Here is a tiny trained network, its code and every weight. The questions are about switching its units off for an input and a class, where a switched-off unit gives its printed mean instead of its output.

import numpy as np


def w(rows, s, z=0):
    codes = np.array(rows[::2]) - 128.0
    scale = np.full(codes.shape[1], s)
    scale[-1] = z or s
    return codes * scale


def f(y):
    return np.maximum(y, 0)


def log_softmax(a):
    a = a - a.max(-1, keepdims=True)
    return a - np.log(np.exp(a).sum(-1, keepdims=True))


def net(x, mask):
    res = np.array(x, float).reshape(1, 7) / 4 @ E
    y = f(res @ A[0][:, :-1].T + A[0][:, -1])
    res = res + np.where(mask, y, B[0][:, -1]) @ B[0][:, :-1]
    return log_softmax(res[-1] @ U[:, :-1].T + U[:, -1])


A, B = {}, {}
E = w([
[182,46,83],'x0',
[61,254,30],'x1',
[200,173,221],'x2',
[97,185,168],'x3',
[68,128,98],'x4',
[75,104,87],'x5',
[86,134,197],'x6',
],0.0054)
A[0] = w([
[136,116,189,150],'N0',
[73,165,178,142],'N1',
[79,98,89,164],'N2',
[81,91,17,228],'N3',
[115,98,32,186],'N4',
[221,111,132,109],'N5',
[118,9,194,252],'N6',
[145,141,185,202],'N7',
[131,117,125,30],'N8',
[164,224,128,131],'N9',
[185,76,242,212],'N10',
[60,121,187,167],'N11',
[144,102,194,182],'N12',
[123,191,127,189],'N13',
[107,109,99,124],'N14',
[117,183,88,222],'N15',
[170,115,101,166],'N16',
[158,164,76,172],'N17',
],0.011,0.0038)
B[0] = w([
[99,151,80,172],'N0',
[91,171,109,164],'N1',
[92,87,153,174],'N2',
[68,67,188,224],'N3',
[120,40,190,200],'N4',
[138,65,103,179],'N5',
[92,142,7,254],'N6',
[36,118,100,181],'N7',
[128,111,167,128],'N8',
[59,187,126,168],'N9',
[139,124,3,248],'N10',
[30,121,113,169],'N11',
[75,133,60,191],'N12',
[30,155,158,169],'N13',
[142,93,158,150],'N14',
[79,164,195,184],'N15',
[138,66,158,164],'N16',
[87,142,176,166],'N17',
],0.0077,0.0089)
U = w([
[145,78,57,165],'0',
[182,162,203,1],'1',
[83,37,175,207],'2',
[85,159,184,143],'3',
[52,253,121,148],'4',
[119,90,109,133],'5',
[71,62,229,123],'6',
[49,166,106,84],'7',
],0.0073,0.0041)

Each question gives the input, the list of numbers given to net, and the class t.
The units are the neurons (one row each of A and B). Each row of codes is followed by its name. A weight is (code - 128) times the scale printed after its matrix; where a second scale follows, it is the last column's (A, B and U).
mask holds one flag per neuron, in row order. A switched-off neuron (its flag False) gives its mean, the last column of its row in B, instead of its output. The means were averaged over made-up inputs and are rounded, as every weight is.
A unit's drop is (log p(t) with every unit on - log p(t) with that unit switched off) / (log p(t) with every unit on - log p(t) with every unit switched off).
The circuit of an input: a set's keep is (log p(t) with only the set's units on - log p(t) with every unit switched off) / (log p(t) with every unit on - log p(t) with every unit switched off). Starting from the 12 units with the biggest drops (on a tie, the unit counted first), units are removed one at a time, each time the one whose removal leaves the highest keep (on an exact tie, the one counted first), for as long as the keep stays at least 0.8.
circuit, biggest first: the units of the circuit, biggest drop first
k most important neurons: the k neurons with the biggest drops, biggest first
drop when u is switched off: that unit's drop, to one decimal
input [-5,4,0,-8,-1,-3,0], class 6: most important neuron => N6
input [-6,-8,8,0,-2,-2,-7], class 0: circuit, biggest first => N10; N5
input [-8,5,-6,-4,8,5,4], class 2: circuit, biggest first => N3; N4
input [-5,-1,-1,-3,1,-5,-7], class 6: circuit, biggest first => N6; N10
input [1,-1,6,-5,-5,-8,-1], class 0: 2 most important neurons => N10; N5
input [6,2,-7,-8,4,-7,6], class 6: 2 most important neurons => N10; N3
input [0,6,8,-6,1,4,-7], class 3: 2 most important neurons => N6; N10
input [7,-1,-2,-2,4,2,-6], class 2: drop when N10 is switched off => 0.0
input [4,-3,4,-7,2,-1,-2], class 0: drop when N8 is switched off => 0.0
input [0,-3,2,7,-8,1,2], class 4: drop when N0 is switched off => 0.1
input [-5,-6,1,-2,5,4,5], class 7: drop when N11 is switched off => 0.2
